Below is a small trained network, with its code and all its weights. Each question gives an input and a class and asks what happens when units are switched off, that is, made to give their printed mean instead of their output.

import numpy as np


def w(rows, s, z=0):
    codes = np.array(rows[::2]) - 128.0
    scale = np.full(codes.shape[1], s)
    scale[-1] = z or s
    return codes * scale


def norm(h):
    return h / np.sqrt((h * h).mean(-1, keepdims=True) + 1e-5)


def f(y):
    return y / 2 * (1 + np.tanh(0.7978845608 * (y + 0.044715 * y**3)))


def log_softmax(a):
    a = a - a.max(-1, keepdims=True)
    return a - np.log(np.exp(a).sum(-1, keepdims=True))


def net(x, mask):
    res = np.array(x, float).reshape(1, 4) / 4 @ E
    u = 0
    for l in range(3):
        y = f(norm(res) @ A[l][:, :-1].T + A[l][:, -1])
        res = res + np.where(mask[u : u + 3], y, B[l][:, -1]) @ B[l][:, :-1]
        u += 3
    return log_softmax(norm(res)[-1] @ U[:, :-1].T + U[:, -1])


A, B = {}, {}
E = w([
[205,93,6],'x0',
[35,71,152],'x1',
[134,150,111],'x2',
[76,89,147],'x3',
],0.0017)
A[0] = w([
[210,201,102,6],'0.n0',
[30,84,241,223],'0.n1',
[99,172,254,252],'0.n2',
],0.0036,0.00042)
B[0] = w([
[142,255,112,155],'0.n0',
[39,220,50,254],'0.n1',
[85,85,120,217],'0.n2',
],0.0039,0.0018)
A[1] = w([
[91,136,76,197],'1.n0',
[99,138,163,214],'1.n1',
[149,3,77,2],'1.n2',
],0.0055,0.00054)
B[1] = w([
[137,148,245,254],'1.n0',
[110,89,64,181],'1.n1',
[155,36,253,230],'1.n2',
],0.0039,0.00097)
A[2] = w([
[147,129,166,88],'2.n0',
[177,2,176,4],'2.n1',
[162,203,112,141],'2.n2',
],0.006,0.0012)
B[2] = w([
[176,133,94,104],'2.n0',
[136,19,252,250],'2.n1',
[221,55,66,255],'2.n2',
],0.0044,0.00097)
U = w([
[17,206,122,203],'0',
[250,195,51,197],'1',
[166,62,221,5],'2',
],0.011,0.0011)

Each question gives the input, the list of numbers given to net, and the class t.
The units are the neurons (one row each of A and B). Each row of codes is followed by its name. A weight is (code - 128) times the scale printed after its matrix; where a second scale follows, it is the last column's (A, B and U).
mask holds one flag per neuron, layer by layer. A switched-off neuron (its flag False) gives its mean, the last column of its row in B, instead of its output. The means were averaged over made-up inputs and are rounded, as every weight is.
A unit's drop is (log p(t) with every unit on - log p(t) with that unit switched off) / (log p(t) with every unit on - log p(t) with every unit switched off).
The circuit of an input: a set's keep is (log p(t) with only the set's units on - log p(t) with every unit switched off) / (log p(t) with every unit on - log p(t) with every unit switched off). Starting from all 9 units, units are removed one at a time, each time the one whose removal leaves the highest keep (on an exact tie, the one counted first), for as long as the keep stays at least 0.8.
circuit, biggest first: the units of the circuit, biggest drop first
k most important neurons: the k neurons with the biggest drops, biggest first
drop of u: that unit's drop, to one decimal
input [-1,2,-8,-2], class 0: circuit, biggest first : (0.n1)
input [-3,-4,-5,-1], class 1: 4 most important neurons : (2.n2; 0.n0; 1.n2; 0.n1)
input [-7,-6,7,0], class 1: circuit, biggest first : (2.n2; 1.n2)
input [7,1,-7,-4], class 2: circuit, biggest first : (1.n2; 2.n1)
input [7,4,7,-4], class 2: circuit, biggest first : (0.n1; 1.n2)
input [-5,-6,6,1], class 1: 2 most important neurons : (2.n2; 0.n1)
input [1,-1,-8,-3], class 1: 2 most important neurons : (0.n0; 1.n2)
input [-2,4,8,-8], class 1: 2 most important neurons : (2.n2; 0.n1)
input [-1,-5,-5,4], class 1: 2 most important neurons : (1.n2; 0.n0)
input [8,4,0,-4], class 2: drop of 2.n1 : 0.1
input [6,6,8,-1], class 2: drop of 0.n2 : 0.0
input [6,-6,-3,8], class 2: drop of 2.n1 : 0.3
